Each row, then roughly how far along a hidden order it lies, from 0 to 20:
[ -2 -14  -4  -3   0   2   0  -4   9   1   8  -6   1  -2   1  10  18   1
   3   0   4   1  -1  -5 -31  -1   0   0   4  -1  -3   2  -2  -2   3  -7
   5   2  -8  -2   4] : 0
[  0 -14  -3  -2  -2   2  -1  -6  11  -1   9  -6   4  -2  -2   0  30   2
   0   2   4   9  -1  -1 -28  -1  -7   0   4  -1  -4   1  -1  -3  -1  -8
   6   2  -6  -2   4] : 0
[  4  -7  -4  -4  -3  -3  -6  -3   5   2   1   8  -1   3   3  20 -49   2
  10 -27   1 -32  -3 -21   3   4  16  13 -12  -1  -6   2   5   2 -12  -7
   2   0  -2   4  -6] : 20
[ -2   7  -1   1   2  -1   0   8  -9   5  -3   5  -8   2   6   1 -12  -1
   1   1  -1  -6   0  -9  42   1   7   1  -4   1   2  -1  -2   4   7   4
  -5  -2   4  -3  -8] : 20
[  4  -5  -5   1  -4  -1  -5  -3   0   3   2   3   3   2   0   8 -22   2
  -4 -14   4 -14  -1 -10  15   2  17   5 -11   0  -6   1   3  -1  -6  -2
   2   1  -1   1  -6] : 20
[ -2 -15  -3  -7   2   2   1  -3  13   1   7  -5   2  -2   2   5   8   1
   8  -3   2  -1  -2 -10 -30   0  -4   3   3  -1  -2   2  -4  -1   2 -10
   5   2  -7  -2   2] : 0
[ -1  -9   1  -6   2   2   0  -4  13  -1   8  -2   6  -2   1   8 -11   1
  15  -7  -2  -9  -1  -7 -33   1  -4   6   5  -1   1   3  -2   0   1  -8
   3   2  -8   1   3] : 0
[  0  -7  -1  -6   1   2   0  -6  14  -1   7  -5   5  -2  -1   7   5   2
   9  -3   1  -5  -1  -7 -51   0  -5   4   3  -1  -2   2  -2  -1  -6  -7
   4   2  -8  -1   6] : 0
[  6  -5  -3   1  -5  -2  -5  -4   3   2   1   4   3   2  -1  10 -23   2
  -1 -19   4 -14  -1  -8  -1   2   9   7  -9  -1  -5   0   5  -1  -9  -2
   2   1   0   2  -6] : 20
[ -4  -2  -3   0   1  -2  -1   6 -17   4  -6   6 -13   2   4  -2 -18  -1
  -6   0   0  -5   2  -9  11   1  10  -1  -1   0  -3  -1   1   0  -4   5
  -3  -3   8  -3  -3] : 20
[ -8  -1   0  -7   7   1   3   5  -1   2   0   1  -9  -2   6  -1   3  -2
  10  10  -3  -2   0  -9 -12   0  -6   0   6   1   3   1  -6   2   6  -1
  -2  -2  -2  -3   1] : 0
[  0 -10   0  -4   2   3  -1  -5  14  -1   7  -4   6  -2   0   7   5   1
   8  -2   1  -1  -2 -10 -31   0  -7   3   4  -1   0   3  -3  -1   3  -9
   4   3  -7   0   2] : 0
[  4 -12  -7   2  -6  -1  -5  -2  -4   4   3   4   1   2   1  10 -23   2
  -5 -16   6 -12  -1 -15  21   2  10   5 -12  -1  -8   0   3  -1  -5  -3
   3   0  -1   0  -6] : 20
[ -9  -1   2 -12  10   1   3   5   2   2  -2   2  -6  -2   6   7 -13  -2
  19   2  -5 -14   0 -13 -26   2  -3   4   8   0   4   2  -6   3   7  -4
  -2  -2  -4  -2   2] : 0
[ -1   4  -2   0   1  -2  -1   6 -11   4  -6   5  -8   3   3  -1 -10  -2
  -3   2   0  -8   1  -8  21   1   8   0  -5   1  -2  -2   1   2  -2   0
  -4  -3   6  -2  -6] : 20
[  0 -14  -1  -3   1   2  -1  -4  13   0   9  -6   6  -2   1   3  17   1
   6  -1   3  10  -1  -1 -23  -1  -8   1   4  -1  -1   2  -2  -2   1  -8
   5   2  -7   0   4] : 0
[  1 -14  -2  -5   0   2   0  -5  12   0   7  -3   4  -3   0   8  15   2
  10  -8   2  -5  -1  -9 -28   0  -4   5   2  -1  -3   2  -2  -1  -3  -8
   5   2  -7   0   4] : 0
[ -2   4  -3   1   0  -1  -2   6 -12   5  -5   6  -9   3   4   2 -23  -1
  -3  -1   0  -9   0  -7  35   1   9   2  -7   1  -1  -1   1   2   2   5
  -4  -3   6  -2  -9] : 20
[ -2 -11  -1  -5  -1   1   0  -5   5  -1   3  -2   4  -1   1   8  -5   1
  10  -7   0  -6  -1  -9 -43   1  -2   5   3  -1   0   2  -1  -1  -4  -8
   4   1  -5   1   3] : 0
[ -8  -5   1  -7   7   0   4   5  -3   1  -1  -1  -9  -2   4  -4  10  -2
  11   8  -3   0   1  -5 -34  -1  -5  -1   9  -1   3   0  -4   1   2  -2
  -1  -2   1  -4   5] : 0
[ -2   2  -1  -3   2  -2   0   7  -7   5  -5   6 -10   3   6   4 -24  -1
   3  -1  -1 -16   0 -15  44   2   9   4  -4   1  -1  -1  -2   3   3   3
  -4  -2   5  -2  -9] : 20
[ -2   8  -3   1   1   0  -2   9  -7   7  -2   4  -9   0   6  -1 -16  -2
  -1   5   1  -2   0 -10  59   0   7  -1  -6   1   0  -1  -2   2   5   3
  -4  -2   4  -3 -11] : 20
[  4  -7  -9   2  -5  -1  -5  -1   1   4   1   2   7   2   1  10 -18   1
  -2 -12   5 -10  -2 -12  29   2   8   6 -11  -1  -8   0   2  -1  -2  -2
   2   0  -2   0  -6] : 20
[ -1 -14  -2  -6   1   2   2  -5  13  -1   7  -4  -1  -2   0   5  16   2
   8   0   2   2   0  -4 -36  -1  -8   3   5  -1  -1   2  -2  -2   0  -8
   4   3  -6  -1   5] : 0
[  5  -3  -3   5  -5   0  -4  -2   5   3   2   2   5   1   1   7 -18   2
  -3  -9   4  -7  -2  -7  41   2   7   4 -12   0  -5   0   3   0   3  -2
   0   3  -3   2  -9] : 20
[ -8  -1   3  -7   7   1   4   5   0   1  -2   0  -7  -2   4  -3   3  -2
  12   8  -4  -6   1  -6 -23  -1  -4  -1  10   0   4   1  -5   2   4  -3
  -2  -2   1  -3   4] : 0
[  6  -4  -3   1  -6  -2  -5  -3   1   1   1   5   2   2   0   8 -27   2
  -3 -17   4 -17  -2  -8  25   3  11   7 -13  -1  -5   1   5   0  -8  -2
   2   1  -3   3  -7] : 20
[ -2   9   1   0   2  -1   0   8  -4   4  -5   5  -6   1   4   1 -20  -1
   2   1  -2 -10   0  -7  45   1   7   0  -3   1   2   0  -2   3   9   5
  -5  -2   4  -1  -9] : 20
[  5 -13  -9   2  -6  -1  -7  -3  -1   5   1   3  -1   3   1  10 -20   2
  -5 -16   7 -12  -1 -14  23   2  12   5 -12  -1  -9   0   4  -2  -8  -3
   3   0   0  -1  -7] : 20
[ -1  -2  -4   1   0  -2  -2   7 -11   6  -5   4 -12   3   4  -3 -18  -2
  -8   0   2  -7   1 -12  43   1  10  -8 -10   0  -4  -1   1   1   2   4
  -3  -3   5  -4  -9] : 20
[-7  9  5 -8  8  2  4  7  7  0 -1  0 -1 -2  5  1 -5 -2 18  8 -6 -5 -1 -7
  4  0 -7  1  7  1  7  2 -7  5 13 -3 -3 -1 -2 -1  0] : 0
